Here is a tiny trained network, its code and every weight. The questions are about switching its units off for an input and a class, where a switched-off unit gives its printed mean instead of its output.

import numpy as np


def w(rows, s, z=0):
    codes = np.array(rows[::2]) - 128.0
    scale = np.full(codes.shape[1], s)
    scale[-1] = z or s
    return codes * scale


def norm(h):
    return h / np.sqrt((h * h).mean(-1, keepdims=True) + 1e-5)


def f(y):
    return np.maximum(y, 0)


def log_softmax(a):
    a = a - a.max(-1, keepdims=True)
    return a - np.log(np.exp(a).sum(-1, keepdims=True))


def net(x, mask):
    res = np.array(x, float).reshape(1, 2) / 4 @ E
    u = 0
    for l in range(3):
        y = f(norm(res) @ A[l][:, :-1].T + A[l][:, -1])
        res = res + np.where(mask[u : u + 7], y, B[l][:, -1]) @ B[l][:, :-1]
        u += 7
    return log_softmax(norm(res)[-1] @ U[:, :-1].T + U[:, -1])


A, B = {}, {}
E = w([
[184,28,211,161,146,245,172,177,55,240,253],'x0',
[48,80,176,94,107,202,82,166,105,3,176],'x1',
],0.0073)
A[0] = w([
[160,129,124,195,144,93,160,44,163,163,87,4],'0.n0',
[180,217,56,166,137,70,154,91,151,189,110,35],'0.n1',
[176,134,118,167,149,139,179,117,83,233,148,118],'0.n2',
[58,71,142,129,76,164,121,135,112,67,123,10],'0.n3',
[103,79,125,185,149,163,125,134,131,183,174,13],'0.n4',
[118,225,26,117,84,1,132,81,223,45,30,100],'0.n5',
[43,135,135,104,85,121,97,115,185,43,198,166],'0.n6',
],0.0096,0.0048)
B[0] = w([
[142,109,131,88,159,111,153,125,199,174,46,157],'0.n0',
[195,11,176,78,178,81,194,99,219,215,86,184],'0.n1',
[167,161,199,118,199,9,196,90,108,140,144,187],'0.n2',
[131,123,192,81,151,172,201,158,147,134,74,157],'0.n3',
[95,196,148,125,96,54,112,137,118,102,172,159],'0.n4',
[40,149,109,194,23,156,11,65,1,121,217,252],'0.n5',
[177,121,77,94,181,103,83,153,190,165,82,179],'0.n6',
],0.009,0.022)
A[1] = w([
[126,91,117,111,146,206,113,200,206,100,99,124],'1.n0',
[162,100,72,146,98,138,116,81,147,196,62,88],'1.n1',
[97,106,116,144,64,132,86,99,92,133,141,131],'1.n2',
[110,33,92,122,42,196,88,149,69,118,182,168],'1.n3',
[170,176,109,200,136,92,157,129,96,106,161,85],'1.n4',
[137,180,120,183,160,142,155,170,48,117,208,92],'1.n5',
[158,106,93,185,131,209,138,99,247,66,43,7],'1.n6',
],0.014)
B[1] = w([
[91,78,69,91,212,164,200,155,221,70,170,183],'1.n0',
[111,123,179,132,117,175,157,212,144,31,176,159],'1.n1',
[152,151,131,104,42,153,107,159,134,69,137,228],'1.n2',
[130,209,83,142,209,167,169,109,127,113,62,250],'1.n3',
[87,67,135,140,152,233,100,169,190,115,119,153],'1.n4',
[70,54,201,127,72,120,78,170,114,81,209,171],'1.n5',
[95,248,193,206,168,194,24,150,58,207,150,136],'1.n6',
],0.012,0.015)
A[2] = w([
[140,94,164,137,105,133,83,197,74,127,205,14],'2.n0',
[69,213,15,146,37,184,3,143,46,65,140,132],'2.n1',
[175,132,97,59,157,104,149,198,163,141,93,3],'2.n2',
[104,122,170,143,42,83,95,102,65,101,166,171],'2.n3',
[136,250,67,162,143,107,27,157,69,143,61,79],'2.n4',
[153,136,78,144,176,206,211,189,141,93,112,124],'2.n5',
[196,91,88,129,201,113,187,130,120,163,82,68],'2.n6',
],0.012,0.0063)
B[2] = w([
[101,54,133,92,40,80,90,88,41,134,190,153],'2.n0',
[172,235,61,240,160,224,61,110,130,93,5,251],'2.n1',
[82,119,134,96,115,168,183,148,79,68,161,143],'2.n2',
[74,104,148,99,81,157,115,137,92,116,157,193],'2.n3',
[32,192,71,126,99,133,120,78,50,123,39,183],'2.n4',
[166,8,101,126,178,126,132,164,181,80,195,164],'2.n5',
[115,197,55,243,173,149,175,106,151,152,60,152],'2.n6',
],0.014,0.025)
U = w([
[84,77,95,89,219,197,184,201,173,62,179,166],'0',
[88,226,54,209,108,205,67,92,107,78,37,154],'1',
[193,174,151,177,213,44,211,83,190,214,84,146],'2',
[48,86,197,112,53,92,123,80,60,140,197,188],'3',
[239,186,111,7,93,114,73,209,174,202,82,6],'4',
[216,207,28,19,71,60,105,246,146,215,112,6],'5',
[221,191,118,20,80,107,99,195,201,179,94,6],'6',
[240,178,112,3,94,105,90,198,168,179,69,6],'7',
],0.018,0.015)

Each question gives the input, the list of numbers given to net, and the class t.
The units are the neurons (one row each of A and B). Each row of codes is followed by its name. A weight is (code - 128) times the scale printed after its matrix; where a second scale follows, it is the last column's (A, B and U).
mask holds one flag per neuron, layer by layer. A switched-off neuron (its flag False) gives its mean, the last column of its row in B, instead of its output. The means were averaged over made-up inputs and are rounded, as every weight is.
A unit's drop is (log p(t) with every unit on - log p(t) with that unit switched off) / (log p(t) with every unit on - log p(t) with every unit switched off).
The circuit of an input: a set's keep is (log p(t) with only the set's units on - log p(t) with every unit switched off) / (log p(t) with every unit on - log p(t) with every unit switched off). Starting from the 12 units with the biggest drops (on a tie, the unit counted first), units are removed one at a time, each time the one whose removal leaves the highest keep (on an exact tie, the one counted first), for as long as the keep stays at least 0.8.
units of the circuit, in order: the units of the circuit, biggest drop first
k most important neurons: the k neurons with the biggest drops, biggest first
top k neurons in layer l: the k neurons of layer l with the biggest drops, biggest first
drop of u: that unit's drop, to one decimal
input [-2,-5], class 3: units of the circuit, in order => [0.n1; 2.n1]
input [-3,8], class 0: 2 most important neurons => [1.n0; 0.n5]
input [5,4], class 3: 3 most important neurons => [0.n5; 0.n1; 0.n4]
input [7,-6], class 2: 3 most important neurons => [0.n5; 0.n2; 1.n2]
input [2,-2], class 2: most important neuron => [0.n5]
input [5,5], class 0: top 2 neurons in layer 0 => [0.n5; 0.n2]
input [3,1], class 3: 2 most important neurons => [0.n1; 0.n5]
input [7,5], class 3: 2 most important neurons => [0.n5; 1.n5]
input [8,-6], class 3: top 3 neurons in layer 0 => [0.n1; 0.n6; 0.n4]
input [-1,-4], class 3: 4 most important neurons => [0.n1; 0.n5; 2.n1; 1.n3]
input [4,2], class 3: drop of 0.n1 => 0.5
input [3,7], class 0: drop of 0.n0 => 0.0
input [0,7], class 0: drop of 0.n5 => 0.3
input [8,-7], class 2: drop of 0.n5 => 1.2
